Here is a tiny trained network, its code and every weight. The questions are about switching its units off for an input and a class, where a switched-off unit gives its printed mean instead of its output.

import numpy as np


def w(rows, s, z=0):
    codes = np.array(rows[::2]) - 128.0
    scale = np.full(codes.shape[1], s)
    scale[-1] = z or s
    return codes * scale


def f(y):
    return y / 2 * (1 + np.tanh(0.7978845608 * (y + 0.044715 * y**3)))


def log_softmax(a):
    a = a - a.max(-1, keepdims=True)
    return a - np.log(np.exp(a).sum(-1, keepdims=True))


def net(x, mask):
    res = np.array(x, float).reshape(1, 7) / 4 @ E
    y = f(res @ A[0][:, :-1].T + A[0][:, -1])
    res = res + np.where(mask, y, B[0][:, -1]) @ B[0][:, :-1]
    return log_softmax(res[-1] @ U[:, :-1].T + U[:, -1])


A, B = {}, {}
E = w([
[132,205,127,64,100,110,122,86,195,162],'x0',
[170,97,155,147,65,141,172,84,176,115],'x1',
[200,113,186,165,152,161,196,65,196,137],'x2',
[147,201,126,145,71,139,132,153,165,169],'x3',
[152,94,121,188,66,78,158,171,133,173],'x4',
[204,196,147,119,4,66,132,174,87,241],'x5',
[76,120,105,127,164,95,100,168,160,164],'x6',
],0.011)
A[0] = w([
[91,196,118,77,131,111,89,140,154,178,127],'N1',
[142,132,146,217,104,168,138,226,155,171,135],'N2',
[133,120,141,94,98,79,140,107,220,216,59],'N3',
[164,86,137,223,120,87,177,175,190,204,37],'N4',
[135,124,146,60,70,123,107,40,134,57,156],'N5',
[186,71,150,97,59,87,132,77,6,117,1],'N6',
],0.016,0.0038)
B[0] = w([
[160,173,70,68,81,51,140,129,86,155,247],'N1',
[124,166,2,75,80,124,178,92,150,86,219],'N2',
[117,143,219,75,202,167,123,38,156,145,250],'N3',
[185,140,99,232,110,208,174,101,54,69,249],'N4',
[176,155,109,172,178,127,155,59,118,143,235],'N5',
[94,178,13,24,90,117,162,117,94,111,234],'N6',
],0.0078,0.016)
U = w([
[161,144,138,251,73,118,100,200,152,137,2],'0',
[123,68,231,125,58,153,115,217,161,163,17],'1',
[169,214,72,103,7,91,153,156,104,157,162],'2',
[10,2,89,113,190,93,54,211,84,29,224],'3',
[182,220,181,74,93,91,118,120,173,210,75],'4',
[146,103,159,118,195,222,174,63,126,58,232],'5',
],0.0071,0.0049)

Each question gives the input, the list of numbers given to net, and the class t.
The units are the neurons (one row each of A and B). Each row of codes is followed by its name. A weight is (code - 128) times the scale printed after its matrix; where a second scale follows, it is the last column's (A, B and U).
mask holds one flag per neuron, in row order. A switched-off neuron (its flag False) gives its mean, the last column of its row in B, instead of its output. The means were averaged over made-up inputs and are rounded, as every weight is.
A unit's drop is (log p(t) with every unit on - log p(t) with that unit switched off) / (log p(t) with every unit on - log p(t) with every unit switched off).
The circuit of an input: a set's keep is (log p(t) with only the set's units on - log p(t) with every unit switched off) / (log p(t) with every unit on - log p(t) with every unit switched off). Starting from all 6 units, units are removed one at a time, each time the one whose removal leaves the highest keep (on an exact tie, the one counted first), for as long as the keep stays at least 0.8.
circuit, biggest first: the units of the circuit, biggest drop first
most important unit: the unit with the biggest drop
top k neurons: the k neurons with the biggest drops, biggest first
drop when u is switched off: that unit's drop, to one decimal
input [-2,4,-4,6,3,-6,5], class 3: circuit, biggest first : (N1, N3, N5)
input [-8,7,6,-3,6,3,6], class 5: most important unit : N4
input [-5,-8,7,-4,7,1,5], class 0: circuit, biggest first : (N3, N6)
input [6,4,1,8,-5,-3,-5], class 4: top 2 neurons : (N4, N1)
input [2,5,7,-1,8,4,-6], class 5: top 3 neurons : (N3, N4, N1)
input [6,0,1,-7,8,2,-2], class 5: circuit, biggest first : (N3, N1)
input [-3,1,3,0,2,6,6], class 5: top 4 neurons : (N3, N4, N1, N6)
input [7,-8,6,6,3,-6,0], class 4: top 2 neurons : (N4, N1)
input [7,2,-5,5,6,-2,-1], class 4: top 2 neurons : (N3, N6)
input [-5,5,1,-8,4,-2,3], class 3: top 2 neurons : (N3, N5)
input [-7,4,2,-3,-4,1,-8], class 2: top 3 neurons : (N6, N3, N4)
input [8,0,6,5,0,3,1], class 4: top 2 neurons : (N3, N1)
input [-3,-8,-7,-2,7,-2,-6], class 3: drop when N6 is switched off : 0.0
input [-2,-8,3,-6,-3,4,-7], class 2: most important unit : N6
input [-7,8,4,-5,-7,6,2], class 2: drop when N3 is switched off : 1.2
input [8,-4,5,1,-3,-2,1], class 4: drop when N1 is switched off : 0.3
